Below are the code and all the weights of a small trained network. Each question names an input and a class and asks about switching units off, where a switched-off unit gives its printed mean instead of its output.

import numpy as np


def w(rows, s, z=0):
    codes = np.array(rows[::2]) - 128.0
    scale = np.full(codes.shape[1], s)
    scale[-1] = z or s
    return codes * scale


def norm(h):
    return h / np.sqrt((h * h).mean(-1, keepdims=True) + 1e-5)


def f(y):
    return y / 2 * (1 + np.tanh(0.7978845608 * (y + 0.044715 * y**3)))


def log_softmax(a):
    a = a - a.max(-1, keepdims=True)
    return a - np.log(np.exp(a).sum(-1, keepdims=True))


def net(x, mask):
    res = np.array(x, float).reshape(1, 7) / 4 @ E
    u = 0
    for l in range(4):
        y = f(norm(res) @ A[l][:, :-1].T + A[l][:, -1])
        res = res + np.where(mask[u : u + 8], y, B[l][:, -1]) @ B[l][:, :-1]
        u += 8
    return log_softmax(norm(res)[-1] @ U[:, :-1].T + U[:, -1])


A, B = {}, {}
E = w([
[124,129,129,129,131,131,126,127,129],'x0',
[132,48,120,203,254,49,82,158,39],'x1',
[131,129,131,123,129,126,126,127,128],'x2',
[130,127,128,130,127,129,130,129,131],'x3',
[79,244,77,155,149,70,114,84,120],'x4',
[74,100,116,121,99,71,26,193,216],'x5',
[130,132,129,133,129,131,127,130,129],'x6',
],0.0028)
A[0] = w([
[184,219,144,113,85,222,228,42,117,74],'L0N1',
[208,106,142,146,218,104,187,115,31,74],'L0N2',
[159,97,128,67,112,160,146,126,142,39],'L0N3',
[162,98,116,138,230,88,180,110,71,80],'L0N4',
[119,136,150,125,132,161,70,102,98,143],'L0N5',
[121,93,119,132,117,142,64,109,129,96],'L0N6',
[187,3,236,167,175,127,132,220,65,3],'L0N7',
[72,74,136,164,143,100,84,153,98,70],'L0N8',
],0.0029,0.0016)
B[0] = w([
[124,106,96,101,244,65,163,163,167,254],'L0N1',
[91,133,137,196,30,194,150,112,105,252],'L0N2',
[97,93,172,183,131,107,132,134,116,118],'L0N3',
[141,152,166,220,69,162,108,132,94,212],'L0N4',
[136,118,105,158,107,111,163,137,146,135],'L0N5',
[127,129,111,139,137,111,138,148,176,122],'L0N6',
[153,111,2,69,120,189,96,78,131,241],'L0N7',
[183,144,84,102,143,89,143,140,114,150],'L0N8',
],0.0031,0.002)
A[1] = w([
[127,159,182,79,58,120,84,163,194,89],'L1N1',
[118,74,150,173,112,109,2,133,117,7],'L1N2',
[122,239,146,105,147,111,148,84,155,80],'L1N3',
[134,158,195,146,167,98,131,60,38,72],'L1N4',
[90,60,206,153,119,99,99,157,137,34],'L1N5',
[79,136,118,52,40,81,94,127,192,91],'L1N6',
[196,135,124,126,62,129,93,117,182,117],'L1N7',
[151,76,216,128,92,102,107,197,200,23],'L1N8',
],0.0035,0.0017)
B[1] = w([
[54,108,128,249,101,187,138,83,43,203],'L1N1',
[156,173,106,52,126,65,200,160,157,162],'L1N2',
[128,105,39,106,111,104,80,47,134,193],'L1N3',
[89,185,50,164,22,142,135,211,44,187],'L1N4',
[184,100,68,69,186,151,220,118,107,99],'L1N5',
[89,188,163,239,87,185,97,104,119,248],'L1N6',
[32,144,159,143,168,152,115,173,61,148],'L1N7',
[96,59,85,94,128,213,160,130,4,149],'L1N8',
],0.0025,0.0015)
A[2] = w([
[182,135,101,90,58,178,182,64,125,91],'L2N1',
[99,197,177,146,112,127,201,102,104,65],'L2N2',
[137,108,181,97,56,239,170,139,185,71],'L2N3',
[196,32,209,4,155,188,210,129,183,1],'L2N4',
[147,143,205,111,78,165,200,97,151,91],'L2N5',
[156,119,238,75,97,159,191,128,156,49],'L2N6',
[194,49,158,85,203,128,132,189,147,102],'L2N7',
[102,169,225,161,107,217,226,67,93,38],'L2N8',
],0.0035,0.0015)
B[2] = w([
[192,127,175,86,208,69,115,78,108,194],'L2N1',
[78,99,18,82,96,98,83,141,115,161],'L2N2',
[164,107,216,179,177,130,194,183,63,238],'L2N3',
[86,245,113,252,129,37,115,169,181,253],'L2N4',
[174,104,112,113,200,62,99,170,104,171],'L2N5',
[151,111,176,148,173,45,109,176,94,148],'L2N6',
[111,129,70,69,40,101,24,123,172,181],'L2N7',
[116,97,102,105,132,44,36,197,189,249],'L2N8',
],0.0032,0.0017)
A[3] = w([
[170,100,194,71,108,141,154,112,192,78],'L3N1',
[254,41,169,114,142,215,197,84,76,20],'L3N2',
[111,152,135,165,183,55,86,155,133,149],'L3N3',
[183,8,144,134,177,125,128,148,69,30],'L3N4',
[135,171,93,174,159,27,80,145,142,67],'L3N5',
[123,56,222,154,90,221,135,172,132,5],'L3N6',
[120,111,78,115,134,88,90,124,147,93],'L3N7',
[155,180,74,38,164,109,167,45,166,26],'L3N8',
],0.0041,0.0011)
B[3] = w([
[72,152,106,157,188,105,117,140,72,103],'L3N1',
[148,162,215,102,218,167,41,48,185,212],'L3N2',
[181,150,201,87,109,111,163,132,145,229],'L3N3',
[72,146,120,76,79,163,94,72,177,235],'L3N4',
[176,111,228,114,189,146,206,175,145,252],'L3N5',
[123,79,149,71,133,170,235,141,32,204],'L3N6',
[155,87,142,91,111,103,136,153,152,164],'L3N7',
[87,3,97,59,141,170,175,127,89,173],'L3N8',
],0.0038,0.0022)
U = w([
[191,163,206,111,194,46,158,176,183,255],'0',
[194,115,155,130,159,245,47,14,109,134],'1',
[109,114,30,27,155,128,221,63,120,145],'2',
[168,221,80,234,121,105,164,102,32,47],'3',
[84,70,183,127,74,228,188,185,55,80],'4',
[170,43,40,73,70,111,46,175,182,82],'5',
[51,220,109,171,51,146,77,90,215,83],'6',
],0.011,0.0016)

Each question gives the input, the list of numbers given to net, and the class t.
The units are the neurons (one row each of A and B). Each row of codes is followed by its name. A weight is (code - 128) times the scale printed after its matrix; where a second scale follows, it is the last column's (A, B and U).
mask holds one flag per neuron, layer by layer. A switched-off neuron (its flag False) gives its mean, the last column of its row in B, instead of its output. The means were averaged over made-up inputs and are rounded, as every weight is.
A unit's drop is (log p(t) with every unit on - log p(t) with that unit switched off) / (log p(t) with every unit on - log p(t) with every unit switched off).
The circuit of an input: a set's keep is (log p(t) with only the set's units on - log p(t) with every unit switched off) / (log p(t) with every unit on - log p(t) with every unit switched off). Starting from the 12 units with the biggest drops (on a tie, the unit counted first), units are removed one at a time, each time the one whose removal leaves the highest keep (on an exact tie, the one counted first), for as long as the keep stays at least 0.8.
circuit, biggest first: the units of the circuit, biggest drop first
unit that matters most: the unit with the biggest drop
k most important neurons: the k neurons with the biggest drops, biggest first
k most important neurons of layer l: the k neurons of layer l with the biggest drops, biggest first
drop of u: that unit's drop, to one decimal
input [2,3,-2,2,-1,-8,-6], class 1: circuit, biggest first : (L3N2)
input [7,-3,4,2,1,-2,-6], class 2: 4 most important neurons : (L3N8; L1N3; L2N8; L2N3)
input [-8,-1,1,3,2,-6,3], class 2: circuit, biggest first : (L0N1; L3N8)
input [-1,0,-5,-8,-5,-8,2], class 0: 3 most important neurons of layer 2 : (L2N4; L2N8; L2N6)
input [-7,3,7,-3,-7,0,-4], class 1: 3 most important neurons : (L0N7; L0N1; L2N8)
input [4,8,-6,-3,-6,0,-5], class 1: 2 most important neurons : (L2N8; L3N2)
input [5,-6,-2,8,3,-8,0], class 2: 2 most important neurons : (L3N8; L1N3)
input [6,3,6,-8,2,0,-8], class 3: 2 most important neurons : (L2N8; L0N1)
input [3,6,-3,-4,-6,0,-2], class 1: circuit, biggest first : (L3N2; L0N7)
input [-7,2,4,-3,7,1,-7], class 0: 3 most important neurons : (L3N5; L0N2; L1N1)
input [1,-8,8,-5,1,-3,-8], class 2: 2 most important neurons : (L1N3; L3N8)
input [6,0,-2,-7,4,-5,-5], class 2: 2 most important neurons : (L3N8; L0N1)
input [2,1,6,7,0,-6,4], class 1: 3 most important neurons : (L2N4; L1N4; L3N4)
input [6,0,7,7,6,-7,-2], class 2: 2 most important neurons of layer 1 : (L1N6; L1N1)
input [-3,4,8,-7,-3,-7,-4], class 1: circuit, biggest first : (L3N2)
input [4,4,4,3,-4,1,6], class 5: 3 most important neurons : (L2N7; L1N1; L1N6)
input [0,-4,-6,3,0,-8,-3], class 0: 2 most important neurons : (L0N7; L2N4)
input [3,0,-8,-3,-7,4,4], class 4: 4 most important neurons of layer 2 : (L2N8; L2N3; L2N2; L2N4)
input [-3,0,0,6,3,-5,7], class 2: 2 most important neurons : (L0N1; L2N4)
input [-4,0,-8,8,-1,6,-8], class 4: unit that matters most : L0N1
input [1,1,6,6,-6,-8,0], class 1: 2 most important neurons of layer 3 : (L3N4; L3N2)
input [3,3,-6,8,-2,-4,2], class 1: drop of L1N6 : 0.0
input [2,-1,5,2,6,-6,1], class 2: drop of L3N8 : 0.2
input [4,0,0,-7,-1,-3,-4], class 0: drop of L2N8 : 0.7
